The symbols move the units like this.
ra: zem->ruz, rar->nir, kuf->nis, ruz->zem, rov->gir, gir->rov, ler->did, ras->nas, miv->lof, pav->sek, pes->doz, lur->buv, dur->riv, lak->val, tuk->mig, mig->tuk, mut->las, did->ler, lof->miv, vam->ged, rap->zuk, fir->bol, ged->vam, loz->rep, riv->dur, nud->fil, las->mut, zuk->rap, fil->nud, nis->kuf, sek->pav, vel->fov, gak->dil, dil->gak, doz->pes, nas->ras, sen->peg, fov->vel, rep->loz, bol->fir, peg->sen, val->lak, buv->lur, nir->rar
di: zem->ler, rar->rin, kuf->viz, ruz->did, rov->riv, gir->dur, ler->zem, ras->miv, miv->ras, rin->rar, pav->mut, pes->kup, lur->nud, dur->gir, lak->lal, tuk->peg, tup->loz, mig->sen, mut->pav, did->ruz, lof->nas, rap->zer, fir->bab, ged->sem, loz->tup, sem->ged, riv->rov, nud->lur, las->sek, fil->buv, bab->fir, sek->las, gak->faz, kup->pes, nas->lof, vut->fov, faz->gak, sen->mig, viz->kuf, lal->lak, fov->vut, peg->tuk, zer->rap, buv->fil
ze: zem->buv, rar->sop, kuf->dol, ruz->lur, gir->sem, ler->fil, ras->val, dol->kuf, pav->bab, pes->sen, lur->ruz, dur->ged, lak->nas, sop->rar, mef->fov, mig->kup, mut->fir, did->nud, lof->lal, vam->riv, rap->tig, fir->mut, tis->gak, ged->dur, muv->loz, loz->muv, sem->gir, riv->vam, nud->did, las->bol, fil->ler, bab->pav, gak->tis, kup->mig, doz->peg, nas->lak, sen->pes, lal->lof, fov->mef, bol->las, peg->doz, val->ras, tig->rap, buv->zem
ri: zem->kup, rar->nas, kuf->mut, gir->vut, vuf->loz, ler->pes, ras->nir, dol->fir, rin->lof, pav->viz, mup->rap, pes->ler, lin->gak, lur->tuk, dur->fov, lak->sop, tuk->lur, sop->lak, mef->ged, mig->buv, mut->kuf, did->doz, lof->rin, rap->mup, fir->dol, ged->mef, loz->vuf, riv->vel, nud->peg, las->nis, fil->sen, nis->las, vel->riv, gak->lin, kup->zem, doz->did, nas->rar, vut->gir, sen->fil, viz->pav, fov->dur, peg->nud, buv->mig, nir->ras
tu: zem->bab, rar->vuf, kuf->sen, gir->zer, vuf->rar, ler->fir, ras->rep, dol->pes, pav->buv, nug->gak, mup->fov, pes->dol, lur->sek, dur->rap, lak->muv, tup->lof, mig->viz, mut->fil, did->bol, lof->tup, rap->dur, fir->ler, ged->tig, muv->lak, loz->nas, riv->zuk, nud->las, las->nud, zuk->riv, fil->mut, bab->zem, nis->peg, sek->lur, gak->nug, nas->loz, sen->kuf, viz->mig, fov->mup, rep->ras, bol->did, peg->nis, zer->gir, tig->ged, buv->pav
vo: zem->lal, rar->sen, kuf->vuf, gir->faz, vuf->kuf, ler->lak, ras->nud, miv->lur, rin->mig, pav->tup, nug->rap, pes->sop, lin->fov, lur->miv, dur->gak, lak->ler, sop->pes, tup->pav, mig->rin, mut->loz, did->val, lof->buv, rap->nug, fir->muv, tis->ged, ged->tis, muv->fir, loz->mut, riv->dil, nud->ras, las->rep, fil->nas, gak->dur, dil->riv, nas->fil, faz->gir, sen->rar, lal->zem, fov->lin, rep->las, peg->nir, val->did, buv->lof, nir->peg
le: zem->sem, rar->lin, kuf->mup, rov->lur, gir->buv, ler->ged, ras->dil, pav->zer, nug->loz, mup->kuf, pes->mef, lin->rar, lur->rov, dur->fil, lak->tis, mef->pes, mig->vut, mut->rap, did->vam, lof->faz, vam->did, rap->mut, fir->tig, tis->lak, ged->ler, loz->nug, sem->zem, riv->nud, nud->riv, las->zuk, zuk->las, fil->dur, vel->peg, gak->nas, dil->ras, nas->gak, vut->mig, faz->lof, sen->fov, fov->sen, peg->vel, zer->pav, tig->fir, buv->gir

The rows follow the links: the fewer symbols apart two units are, the more alike their rows tend to be.

Each row is also shifted at random along 6 hidden directions that mean nothing.

One row for each unit, in no order:
Each row stands for one unit.
row 1: [-148, -589,   46,  101,  374,  203,  448,   94, -350, -139, -641,  114,  203,  237, -485,  426,  461,  -24,    6, -308, -515,  -76,  -29,  208,  604,  299, -298, -356,   20,  109,  356,  535]
row 2: [-332, -283,  142,  -68,  398, -129, -257,   38,  249,  153,   88,  212, -145,  236,  501,  122, -112, -284,  102,   52, -193, -283,  -85,   92,  107,  216,  314, -208, -166,  -34,   31,   80]
row 3: [-266,   -5, -420,  161,   37,  -89,  -72, -167, -104,  148,  175, -419, -128,   -4, -167,   53,  344, -112,  349, -272, -154,  -31, -204,   60,   39, -335,   92,  321,  173, -197, -402, -100]
row 4: [ 656,  385, -516, -119, -140,  232,   76,  -89, -388,  591, -387, -297,  604, -328, -176, -142, -116,  427,  276, -171,  -80,  121, -349, -316,  229, -597, -389,  110, -193,  -21,   31,  510]
row 5: [-332, -183, -158, -101,   61,  281, -179, -733,  178,  576,   -6, -119,  393,  314,  324, -350,  312,   77, -466,  418,  399, -180, -525,  168, -274,  185, -383, -307, -194,   58, -343,  144]
row 6: [ 662,  126,  344,  198, -106,  153,   95,  311, -205, -104,  124,   17,  298,  154,   85,  -87,  -13,  122, -174, -258,   72, -363,  -22,  -65,   25,  108,  265,  -88, -132,  110,   -9,   90]
row 7: [-299, -257,   -8,   28, -178,  152,  327, -213,  195, -152,  -72,  112,  -76,  -19,  -90, -259,   16,   54, -342,  349,  250,  120, -113,  130, -211,  221, -250,  -69,  200,   80,    5, -218]
row 8: [-694, -167,  163,  345, -191,  403,  168, -114, -412,  120,  -37,  -55,  305,  234, -381,  222,  339,  138,   74, -335, -272,   69, -149,   22,  -22,    3, -104,  -99,    5,  283,  158,  233]
row 9: [ 481,  268, -418, -373,  -26, -299, -101, -406,   34,  456, -594, -336,  120,  -96, -321, -191,   -2,  142,   29,  330,  379,  293, -340,   16,  -52, -155, -777,  -50, -199, -176,   96,   66]
row 10: [-416,  360,  -78,  -58, -117, -412,  -31,  194,   20,  290,   -1, -206,  -43, -304, -171, -311, -472,  130,  261,  356,  192,   54,  115,  -65, -140, -594,    7,  162,  102,  262, -217,  -57]
row 11: [-285,  -57,  205, -158,  350, -365, -146,  212,  135,  154, -256,   69,   44,  188,  164, -142, -238,  -72,  -50,  244,  114, -259,   92,  112,   27,  -29,   26, -235,  -60,   64, -159,  128]
row 12: [-278,    2,  481,  119,  -88, -350,  103,   26,  165,  186, -286, -490, -179,  639, -163,  354, -303,  -21,   25, -181,  236, -208, -822,   90,  432,  248, -676, -195, -243,  209,  448,  -97]
row 13: [-160,   -6,  251,   -2,  246,   41, -113,  392,  -14, -245,   63,  606, -126,  -63,  228,   62,  -36, -143,  179, -105, -270,   23,  737,  -84, -206,   84,  829,  -98,   85,  -27,  118,   93]
row 14: [ 228,  115,  255,  153, -195, -163,  183,  -95,  296,  567, -273, -218,   53,  281,   34, -164, -398,   -9,  433, -162,  377,   78, -589,  -55, -123,  -69,  -55, -190, -112,  -70,  302,   70]
row 15: [-1138,  -133,   -41,  -191,  -150,  -244,   272,    85,   250,  -239,  -101,   -85,  -276,  -376,  -361,  -104,  -372,   -44,  -220,   700,   191,   283,   170,    64,    89,  -143,  -546,   213,   147,   363,   123,  -471]
row 16: [ 609,  -54, -100, -136,  212,   20, -216, -207,   63,  -87, -242,  136, -104,  141,   54,   13,  314,   -7, -186,   76,   88,  141,  151,  165, -148,  288,  -25, -211,  -52, -355,   33,   16]
row 17: [  41,   65,  -51, -251,  -84,  127,  174,  -59, -130,  766,  -11,   41,  560, -229,  203, -541,   91,   27,   16,  149,  251, -442, -357,   56, -132,  177,  326, -433, -233,  207, -263,  562]
row 18: [ 102,  179, -133, -157,  -43, -115,   23, -195,  141,   85, -402,   79,  -96,  -29, -153, -157, -441,  320,    0,  334,  227,  615,   -4, -170, -240, -245, -385,  -46,   91, -157,  260, -117]
row 19: [-114, -135, -189,    5, -250,  -53,  214, -172,   55, -442,  170,  -63, -512, -180, -376,  147,   54, -139,  169,   41, -161,  571,    9,   16, -115,   76, -224,  387,  368,   35,  118, -493]
row 20: [ 539, -204,  130,  -12,  168,   48, -249,   12,  592, -471,  -46,  483, -430,  194,  525,  -22, -710,   78, -219,  247,  -36,  353,  228, -243, -163,  -19,   14,   -9,  103, -248,  265, -481]
row 21: [-114,   84,  -76,  -41,  -49,  186, -222, -412,   -7,   76,   67, -198,  195,   36,   77,   46,  272,   63, -364,  122,  298,  -23, -284,   71,   50,   60, -621,    2, -253,  -34,  132, -102]
row 22: [-336,  315, -386, -319, -286,  -89, -110, -118, -159,  -34,  200,  -41, -225, -536, -218,  -92,   79,   41,  115,  224,   51,  389,  247,    6, -298, -117, -103,  261,  148,   40,  -80, -238]
row 23: [ -64,  115,   92,  255,  -48,   61, -181,  119, -118,  -89,  325, -344,  182,  122,   52,   33,  303,   -7, -260, -211,  105, -475, -168,  121,   92,  -54,   19,  131, -101,  -74, -436,    8]
row 24: [ -82,  -40,  293,  -77,  248,  279,  -80,  350, -414, -232,  -59,  553,  287,  -97,   58,  222,  163,  187,   16, -179, -407,  -25,  602,  -90,   -4,   85,  378, -266,  -83,  121,  203,  450]
row 25: [-158,  -33, -453,  163, -276,  314,  556, -115, -425,  341, -173, -103,  644, -478, -537, -482,  497,   11,   25,  -90,  108, -187,  107,   88,  -90, -239,  251,   40,  171,  -66, -635,  484]
row 26: [ 429, -142, -307,   79,  437,  -27, -155,  124,   23, -181, -347,   76,   13,  107,   35,   58,   83,  -57,  118, -108, -286,   31,  376,  -55,  194, -301,  229,   85,  101, -450, -273,  225]
row 27: [ 589,  349,  110,  -60, -441,  -30,  341,  211,  -72,   11, -195, -502,  193, -234, -251,   67, -185,   49,  121, -295,  392, -205, -371,  -58,  431,   33, -361,  102, -423,  -68,  441,   19]
row 28: [ 109,  395, -269,  -53, -349,  272, -169, -428, -291,   77,  399, -294,  124, -218,  -55,  -23,  245,  284, -104, -168,  174,  173, -263, -103, -301,  -82, -180,  216,   -4,  -23,  -26, -149]
row 29: [ 260,  158,  100, -480,  -55,  108,  -30,  -34, -209,   76, -220,  280,  153, -158,   80,  -37, -112,  199, -259,   61,   41,   -3, -150,  -41,   15,  450, -295, -351, -327,  196,  436,  282]
row 30: [-295, -175,  110, -114, -204,  -51,  139,   90,  271,  169,  316,  -29, -183, -201,  315,   81, -175, -407,  349, -174,  -77, -232, -266,  101,  165,  322,  331,   44, -131,  185,  192, -128]
row 31: [ 593,  222,  221,  -52,   34, -380,   26,  326,   23, -331, -416, -457, -116,  110, -180,  244, -265,  -22,  -11, -217,  179, -135,  -90,  -35,  550,   15, -422,   24, -326, -260,  381,  -35]
row 32: [-963,  281, -191,  -81,  126,  -38, -453,   51, -211,  -27,  231, -231,  210, -240,   90,  105,  110,   53, -111,   63,   82, -171,  292, -148,  221, -590, -153,  329, -165,    6, -261,   64]
row 33: [ -58, -402, -111,  347,  266,  427,  137, -296, -108,  758, -369,  458,  623,  491,  158, -283,  -23,  327,   89,   26, -435,  118, -215,  -97, -314, -293,  313, -515,  207,  248, -311,  730]
row 34: [ 579,  580, -270,    1, -196, -442, -379,  -92,   67,  475,  412, -724,  -19,  -20,  147, -352,  -63,  -43,  135,  -22,  447, -273, -366,  -82, -151, -497,   89,  290,   22, -312, -679, -218]
row 35: [ 469, -154, -306,   70,  233, -148,  126,  129,   -6,  -67, -106, -203,   15,   65,  -68, -101,  132, -111,    0,  -51, -133, -245,   64,   96,  295, -141,  174,   94,   88, -249, -457,  126]
row 36: [-290, -165, -183,  355,   80,  416, -193, -335,   49,  471,   47,  263,  242,  265,  332, -130,   41,  175,  283, -156, -270,  158,  -29, -212, -326, -443,  415,    7,  211,  -52, -342,  314]
row 37: [  39,   92, -332, -175, -111, -113,  229,   60, -384,  157,  291,  -18,  -53, -522, -271,  147,  346, -224,  634, -264, -425,   96,  223,   82,   -8,   68,  407,  265,  174,  222,  -92,  125]
row 38: [-621, -260,    8,  329, -482,  153,  305, -285,  512,  212,  540, -431,  -90,  -87,  292,   -9, -138, -437,  293, -212,  237, -231, -620,   10,  216,  -70,  104,  384, -135,  -27,   -4, -474]
row 39: [  47, -130,  -81,  -43, -190,  142,  344,  -10, -109, -545,  -18, -110, -271, -276, -362,  264,   36,  -21, -125,  -53, -143,  339,  -36,   38,  332,  226, -509,  291,    4,   80,  425, -363]
row 40: [ 320,  308, -139, -114, -330,  258, -155, -187, -106,  -48,  444, -199,  203, -175,  214, -235,  -50,  241, -499,  163,  343, -105, -238, -129, -173, -100, -221,  125, -126,  -33, -158, -220]
row 41: [-176,  -63,   -7,  307,  104,  217,   53,   40,  134,  -53, -304,  261,  154,  133,   52, -215, -179,   55,   77,   -4,  186,  162,  468, -178, -141, -466,  378,    9,   59, -383,   -8,  102]
row 42: [-718, -356, -452,  191, -140,  123,  388, -186,   66, -249,   90, -163,  -69, -355, -360, -165,   85,   -9, -231,  375,  -80,  333,   94,   45,  -11, -244, -388,  386,  316,   70, -279, -372]
row 43: [ 225,  200,  278,  277, -128,  161, -150,  178, -243,   32,  266,   34,  217,  219,   56,  -64,  -44,  308,  -63, -170,  -88, -129,    5, -226, -245, -329,  204,  -11,  109,  173, -230,  139]
row 44: [-378, -350, -203,  299,   45,  450,  233, -234,  145,  385,   11,  181,  528,   65,  217, -386,  -24,   30, -127,   86,  -10, -170, -162,   30,  -39, -399,  247,  -22,  104,   99, -517,  344]
row 45: [ 363,   -3,   11,  187,   -1,  441,  -14,   77, -122,  -34,  189,   83,  313,  -33,  270,   95,  -11,  122,   15, -334, -171, -153,  -67, -195,  248, -145,  203,  196, -119,  -46,   22,  133]
row 46: [-487, -109,  475,  435, -268,  -90,  164,  -77,  318,  255,  391, -115, -129,  494,  111,  -64, -209, -140,  140,  -73,  211, -194, -519,   86, -322,   92,  181, -157,  158,  308, -103, -271]
row 47: [-393,   75, -304, -231,  103,   52,   -7,   73, -253, -552,  -91,  440, -225, -610, -312,  -34,  203,  153,  -44,  298, -252,  541,  954,  -55, -214, -126,  121,  247,  309, -103,  -49,  -53]
row 48: [ -65,   19,  302,  -77,   55, -206,   19,  226,   85,  281, -175,  277, -112,  157,   36,   72, -253,  -46,  442,  -87,  -59,   73,   56,   13, -165,  215,  269, -436,   18,  173,  294,  242]
row 49: [  22,  322,  498,    1, -195,   52, -317,  144,  -30,  144,  615,  146,  -91,  180,  497,  216,  -11,  -47,  137, -426,  -45, -276, -155, -110, -168,  259,  402, -128, -181,  303,  192,   42]
row 50: [ 169,   11,  389,  282,  332, -230, -417,   41,  191,  -66,  -28,  159, -279,  698,  266,  123,  -10,    2,  129, -269,  -94,  -72,   95,  -16, -286,   49,  417, -176,  206, -378,  -93,   15]
row 51: [ -94, -223,   34,  157,   49,  111,   62, -111,  -12, -147,  -63,  412, -136,  258,  -83,  -85,   39,  286, -232,  223, -199,  371,  230,   47, -485,   91,   87, -197,  510,  126, -109,  -51]
row 52: [ -80,  -87,   53, -252,   96, -221, -246,  -76,  118, -211,  145,   85, -389,  -61,   30,  154,  348, -205,  -98,  206,  107,   10,  262,  166,  -81,  432,  -18,   -9,  -19,    4,   93, -226]
row 53: [ 298, -358, -327,   44,  337,  208,  -63, -256, -134, -504,  -32,  298, -222,    3, -105,  280,  639, -109,  -71,    1, -395,  265,  511,  196, -102,  237,  154,   92,  321, -205, -153,  -29]
row 54: [ 249,   46, -239,  125, -218,  123,  379,  124, -248,  -48,   32, -361,  277, -418, -298,   -1,   79,   23,  -20,  -94, -111, -121, -117,  -23,  488, -416, -201,  315,  -12,  161, -186,   43]
row 55: [ 324,  172,  303, -282,  -14, -296,  183,  423,  -20,  150, -314,  -61,  222, -140, -138,  -94, -546,   57,  -75,  173,  185, -217, -115,  -84,  393,    0, -271, -266, -310,  342,  390,  180]
row 56: [ 615, -171,    4,  188,   97,  -68,  153,  214, -234, -161,  149,  -13,  -80,  241, -150,   84,  764, -227,  -53, -368, -224, -467,  134,  402,  -99,  549,  683, -268,  175, -301, -472,  138]
row 57: [ 681,  152, -229, -277,  202,    3, -152,  271,  -18,  219,   59,  293,  219, -407,  332, -325, -250,   39,   97,  180, -137, -157,  420, -130,  -23, -316,  591,   46,   30,   -3, -412,  348]
row 58: [ -30,  182, -170, -171,  -97,  429, -190, -292,  -39,  100, -265,   27,  428,  -75,  171, -287, -210,  451, -421,  257,  272,  233, -218, -247, -107, -265, -478,  -81, -275, -109,  171,   73]
row 59: [-645,  233, -458, -195,  111, -414,  -13,  -24, -411,  253, -224, -266,   25, -444, -598,   43,  381,  -87,  449,   60, -152,  147,  298,  109,  115, -255,  -25,  158,   82,  -11, -263,  211]
row 60: [-158,   57, -407, -366, -217,  298,  -80, -372,   64,  308,  500,  124,  112, -426,  422, -195,  107,  -63,   -8,  121,    8,  -31, -291,   73, -197,  291,  186,   43, -136,   54, -101,    0]
row 61: [-126, -159,  315,  -20,   88,   76,   49,  320,   22, -177,  210,  180,  -27,   -5,  173,  353, -175, -107,  115, -229, -323, -139,   82,  -88,  320,  194,  107,   15, -120,  333,  397,   36]
row 62: [ 460,  -27, -297, -181, -382,  422,  376, -416, -189,  223,  229,   42,  188, -225,    0, -247,  707,  -80,  -56, -292,  126,  -60, -395,  264, -298,  939,  216, -223,  -83, -199,   24,  158]
row 63: [ -95,  142, -183, -316,   42, -557,  279,  249, -264,  -38, -258, -324, -184, -482, -531,  175,  356, -380,  401, -113,  -31, -149,  115,  363,  416,  279,  -10,  -25, -174, -116,   86,   96]
row 64: [-420, -107, -214,  228,  340,  -22,  -29,   72, -154, -285, -456,    5,   45,   59, -354,   85,  350,   -7,   58,   -4,  -78,  107,  618,   50,   96, -366,  126,   86,  144, -532, -220,  175]

Some units, each with its row:
dur row 14
pes row 20
gak row 50
mef row 19
pav row 6
lak row 16
bab row 40
mut row 27
nas row 64
dil row 59
zem row 7
gir row 46
mup row 4
rap row 8
tig row 28
ged row 18
sek row 55
mig row 44
nis row 61
did row 47
vel row 37

Row, symbols taken left to right, then the row they reach:
row 54 tu di di ri: row 25
row 48 tu ra vo: row 12
row 13 ri ze ra ri: row 62
row 11 vo di di di ra: row 41
row 34 le vo ra le le: row 17
row 52 ze vo ra di vo: row 56
row 30 vo ra ra: row 2
row 58 ri ze ra ri: row 24
row 3 le di ri ri: row 35
row 43 le ra di ri ri ze: row 29
row 10 ra di ri: row 36
row 9 le ze ze ze ra: row 63

